Below are the code and all the weights of a small trained network. Each question names an input and a target symbol and asks about switching units off, where a switched-off unit gives its printed mean instead of its output.

import numpy as np


def w(rows, s, z=0):
    codes = np.array(rows[::2]) - 128.0
    scale = np.full(codes.shape[1], s)
    scale[-1] = z or s
    return codes * scale


def norm(h):
    return h / np.sqrt((h * h).mean(-1, keepdims=True) + 1e-5)


def f(y):
    return np.maximum(y, 0)


def softmax(a):
    e = np.exp(a - a.max(-1, keepdims=True))
    return e / e.sum(-1, keepdims=True)


def log_softmax(a):
    a = a - a.max(-1, keepdims=True)
    return a - np.log(np.exp(a).sum(-1, keepdims=True))


def net(x, mask):
    ids = ['αβγδεηθμξπστψω'.index(c) for c in x.split()]
    T = len(ids)
    res = E[ids] + P[:T]
    u = 0
    for l in range(2):
        q, k, v = (norm(res) @ M[l].T for M in (Q, K, V))
        z = softmax(np.where(np.tri(T) > 0, q @ k.T / 4**0.5, -1e9)) @ v
        res = res + np.where(mask[u], z, O[l][:, -1]) @ O[l][:, :-1]
        u += 1
        y = f(norm(res) @ A[l][:, :-1].T + A[l][:, -1])
        res = res + np.where(mask[u : u + 4], y, B[l][:, -1]) @ B[l][:, :-1]
        u += 4
    return log_softmax(norm(res)[-1] @ U[:, :-1].T + U[:, -1])


Q, K, V, O, A, B = {}, {}, {}, {}, {}, {}
E = w([
[118,111,153],'α',
[109,102,203],'β',
[139,51,232],'γ',
[132,98,143],'δ',
[136,92,150],'ε',
[135,167,115],'η',
[118,127,174],'θ',
[145,118,171],'μ',
[157,123,225],'ξ',
[249,62,182],'π',
[196,179,103],'σ',
[120,88,117],'τ',
[51,240,155],'ψ',
[51,152,102],'ω',
],0.021)
P = w([
[141,179,253],'0',
[146,180,225],'1',
[146,184,204],'2',
[148,190,190],'3',
[150,197,175],'4',
[153,207,168],'5',
[154,201,174],'6',
],0.0056)
Q[0] = w([
[253,111,183],'0.h0',
[43,128,145],'0.h0',
[98,131,121],'0.h0',
[154,133,102],'0.h0',
],0.017)
K[0] = w([
[244,37,27],'0.h0',
[1,195,94],'0.h0',
[94,149,138],'0.h0',
[183,101,169],'0.h0',
],0.0096)
V[0] = w([
[232,89,93],'0.h0',
[245,193,251],'0.h0',
[179,84,86],'0.h0',
[193,117,64],'0.h0',
],0.015)
O[0] = w([
[58,96,174,125],'0.h0',
[148,175,251,248],'0.h0',
[78,95,143,107],'0.h0',
[62,112,123,95],'0.h0',
],0.02,0.018)
A[0] = w([
[51,188,138,176],'0.n0',
[119,147,53,19],'0.n1',
[78,113,188,25],'0.n2',
[148,3,144,254],'0.n3',
],0.018,0.0007)
B[0] = w([
[161,148,199,170],'0.n0',
[249,95,105,145],'0.n1',
[96,170,46,254],'0.n2',
[46,172,139,140],'0.n3',
],0.019,0.0074)
Q[1] = w([
[56,163,145],'1.h0',
[157,40,143],'1.h0',
[142,149,126],'1.h0',
[152,253,39],'1.h0',
],0.023)
K[1] = w([
[139,89,152],'1.h0',
[77,115,121],'1.h0',
[136,151,134],'1.h0',
[253,174,58],'1.h0',
],0.026)
V[1] = w([
[131,2,159],'1.h0',
[192,59,199],'1.h0',
[121,129,121],'1.h0',
[169,163,160],'1.h0',
],0.016)
O[1] = w([
[148,4,206,43],'1.h0',
[20,60,140,212],'1.h0',
[141,130,133,113],'1.h0',
[42,162,76,245],'1.h0',
],0.012,0.011)
A[1] = w([
[105,50,137,47],'1.n0',
[222,29,251,240],'1.n1',
[219,134,140,249],'1.n2',
[37,177,180,203],'1.n3',
],0.018,0.0019)
B[1] = w([
[114,225,61,128],'1.n0',
[249,57,59,160],'1.n1',
[94,6,81,154],'1.n2',
[86,85,45,252],'1.n3',
],0.017,0.019)
U = w([
[188,132,130,79],'α',
[186,104,118,115],'β',
[169,16,110,231],'γ',
[116,163,136,60],'δ',
[79,143,135,51],'ε',
[140,196,120,2],'η',
[184,163,140,133],'θ',
[179,168,186,106],'μ',
[194,156,206,140],'ξ',
[75,23,225,116],'π',
[82,138,186,160],'σ',
[56,92,1,167],'τ',
[188,246,48,74],'ψ',
[195,113,12,205],'ω',
],0.014,0.0047)

Each question gives the input, a string of symbols that net reads in full, and the target symbol t.
The units are the heads (4 rows each of Q, K, V and O) and the neurons (one row each of A and B). Each row of codes is followed by its name. A weight is (code - 128) times the scale printed after its matrix; where a second scale follows, it is the last column's (O, A, B and U).
mask holds one flag per unit, layer by layer, with each layer's heads first. A switched-off unit (its flag False) gives its mean, the last column of its rows in O or B, instead of its output. The means were averaged over made-up inputs and are rounded, as every weight is.
A unit's drop is (log p(t) with every unit on - log p(t) with that unit switched off) / (log p(t) with every unit on - log p(t) with every unit switched off).
The circuit of an input: a set's keep is (log p(t) with only the set's units on - log p(t) with every unit switched off) / (log p(t) with every unit on - log p(t) with every unit switched off). Starting from all 10 units, units are removed one at a time, each time the one whose removal leaves the highest keep (on an exact tie, the one counted first), for as long as the keep stays at least 0.8.
units of the circuit, in order: the units of the circuit, biggest drop first
top k neurons: the k neurons with the biggest drops, biggest first
k most important neurons of layer l: the k neurons of layer l with the biggest drops, biggest first
drop of u: that unit's drop, to one decimal
input δ π τ β, target τ: top 2 neurons => 1.n3, 0.n2
input ε θ θ ψ β τ, target ψ: units of the circuit, in order => 0.h0, 1.n3
input ω ω η, target ω: units of the circuit, in order => 0.h0
input π ψ ξ γ ξ, target π: top 2 neurons => 1.n1, 1.n3
input α σ π π θ β, target π: top 3 neurons => 1.n1, 1.n3, 0.n0
input β β θ γ, target γ: top 3 neurons => 1.n1, 0.n2, 1.n2
input γ ω σ α, target ω: top 3 neurons => 1.n2, 1.n3, 0.n2
input ξ σ ε ξ ε, target σ: top 2 neurons => 0.n2, 1.n2
input ψ δ ξ, target ξ: top 2 neurons => 1.n1, 0.n2
input ψ τ ε δ β ε ω, target ω: 2 most important neurons of layer 0 => 0.n1, 0.n2
input ψ τ ω ψ, target ω: top 2 neurons => 1.n2, 0.n1
input θ ψ θ, target ψ: 2 most important neurons of layer 1 => 1.n2, 1.n1
input γ θ τ π ξ δ ξ, target π: top 2 neurons => 0.n0, 1.n1
input γ ε α μ ξ β, target ξ: 2 most important neurons of layer 0 => 0.n2, 0.n3
input ε ψ τ τ θ α ξ, target τ: most important neuron of layer 0 => 0.n2
input δ ψ ψ τ β, target ψ: top 2 neurons => 1.n3, 1.n1
input ψ ξ σ ε δ, target σ: 2 most important neurons of layer 0 => 0.n2, 0.n0
input ε θ γ β ψ β, target ψ: top 2 neurons => 0.n0, 1.n2
input ψ μ τ, target ψ: 2 most important neurons of layer 1 => 1.n3, 1.n1
input α ω τ, target ω: drop of 1.n2 => 0.0
input β γ π ε π α, target π: drop of 1.n1 => 0.1
input β θ θ ξ τ τ β, target τ: drop of 0.h0 => 0.9
input α α γ τ η σ, target τ: drop of 0.n2 => 0.2
input μ γ τ σ, target τ: top neuron => 1.n3
